Here is a tiny trained network, its code and every weight. The questions are about switching its units off for an input and a class, where a switched-off unit gives its printed mean instead of its output.

import numpy as np


def w(rows, s, z=0):
    codes = np.array(rows[::2]) - 128.0
    scale = np.full(codes.shape[1], s)
    scale[-1] = z or s
    return codes * scale


def f(y):
    return np.maximum(y, 0)


def log_softmax(a):
    a = a - a.max(-1, keepdims=True)
    return a - np.log(np.exp(a).sum(-1, keepdims=True))


def net(x, mask):
    res = np.array(x, float).reshape(1, 4) / 4 @ E
    y = f(res @ A[0][:, :-1].T + A[0][:, -1])
    res = res + np.where(mask, y, B[0][:, -1]) @ B[0][:, :-1]
    return log_softmax(res[-1] @ U[:, :-1].T + U[:, -1])


A, B = {}, {}
E = w([
[131,128,143,138,114,140,94,107,154,81,134],'x0',
[160,34,60,64,176,220,140,148,153,85,230],'x1',
[246,90,52,172,21,94,142,25,137,150,98],'x2',
[133,164,28,184,147,122,172,208,104,7,110],'x3',
],0.012)
A[0] = w([
[126,73,218,105,124,132,104,97,167,205,133,86],'N1',
[107,177,169,207,136,59,129,116,118,157,70,156],'N2',
[88,120,178,160,99,75,103,126,122,175,116,186],'N3',
[131,137,90,202,148,62,141,186,93,43,126,88],'N4',
[122,183,122,190,101,167,201,161,136,67,93,138],'N5',
[118,112,227,76,110,127,81,78,125,182,123,119],'N6',
[213,157,114,183,88,127,164,110,172,158,118,2],'N7',
[50,180,152,87,175,118,110,144,113,102,132,60],'N8',
[111,186,184,81,140,149,109,217,200,149,128,45],'N9',
[203,100,96,151,53,105,167,93,149,139,134,44],'N10',
[84,201,206,178,69,68,99,135,57,125,82,133],'N11',
[119,182,171,194,106,108,138,147,153,141,87,156],'N12',
[48,182,153,109,164,214,131,137,105,125,153,65],'N13',
[133,8,90,72,158,204,141,129,137,124,214,193],'N14',
],0.011,0.0029)
B[0] = w([
[96,71,47,50,19,70,133,179,200,121,60,208],'N1',
[154,173,183,177,145,151,167,145,113,55,143,214],'N2',
[192,164,145,156,111,105,137,181,154,93,156,188],'N3',
[82,75,2,44,17,35,90,225,198,183,66,206],'N4',
[148,50,103,93,29,55,189,198,194,146,88,191],'N5',
[150,99,78,78,46,59,172,198,179,205,78,211],'N6',
[59,41,153,178,112,190,109,59,113,151,57,192],'N7',
[112,92,111,190,169,253,59,111,88,244,91,194],'N8',
[135,131,106,156,161,173,96,86,115,158,81,189],'N9',
[122,96,184,210,154,198,51,60,36,196,91,215],'N10',
[209,171,181,172,113,119,168,74,97,35,145,227],'N11',
[151,203,162,139,140,99,171,130,107,58,180,190],'N12',
[91,74,149,209,171,144,75,108,82,166,133,197],'N13',
[177,213,209,151,193,127,209,125,173,12,217,251],'N14',
],0.0084,0.022)
U = w([
[160,149,164,129,135,130,161,123,136,42,190,253],'0',
[119,83,117,39,78,89,104,159,168,145,128,94],'1',
[108,90,152,173,134,177,7,80,89,162,127,41],'2',
],0.015,0.0021)

Each question gives the input, the list of numbers given to net, and the class t.
The units are the neurons (one row each of A and B). Each row of codes is followed by its name. A weight is (code - 128) times the scale printed after its matrix; where a second scale follows, it is the last column's (A, B and U).
mask holds one flag per neuron, in row order. A switched-off neuron (its flag False) gives its mean, the last column of its row in B, instead of its output. The means were averaged over made-up inputs and are rounded, as every weight is.
A unit's drop is (log p(t) with every unit on - log p(t) with that unit switched off) / (log p(t) with every unit on - log p(t) with every unit switched off).
The circuit of an input: a set's keep is (log p(t) with only the set's units on - log p(t) with every unit switched off) / (log p(t) with every unit on - log p(t) with every unit switched off). Starting from the 12 units with the biggest drops (on a tie, the unit counted first), units are removed one at a time, each time the one whose removal leaves the highest keep (on an exact tie, the one counted first), for as long as the keep stays at least 0.8.
units of the circuit, in order: the units of the circuit, biggest drop first
top k neurons: the k neurons with the biggest drops, biggest first
drop of u: that unit's drop, to one decimal
input [2,-6,-5,-3], class 0: top neuron : (N11)
input [3,6,-7,-7], class 1: top 2 neurons : (N1; N6)
input [-7,-6,-7,7], class 1: top 3 neurons : (N4; N5; N14)
input [3,-3,-4,-2], class 2: top 2 neurons : (N14; N8)
input [5,2,-7,-7], class 1: top 4 neurons : (N1; N6; N10; N7)
input [2,5,-4,6], class 1: top 3 neurons : (N4; N11; N2)
input [1,-8,7,-5], class 0: top 2 neurons : (N11; N2)
input [-4,-5,-6,4], class 2: top 4 neurons : (N8; N14; N13; N9)
input [-4,7,-3,-7], class 0: top 3 neurons : (N14; N4; N5)
input [-1,-3,8,7], class 2: top 2 neurons : (N10; N7)
input [-6,-6,-7,-2], class 2: top 3 neurons : (N8; N14; N13)
input [0,-7,-7,8], class 1: top 2 neurons : (N4; N5)
input [-5,7,1,-5], class 0: drop of N14 : 9.5
input [4,6,1,8], class 1: units of the circuit, in order : (N4)
input [-1,0,8,7], class 2: drop of N6 : 0.5
input [-2,-2,5,-7], class 1: drop of N1 : 0.7
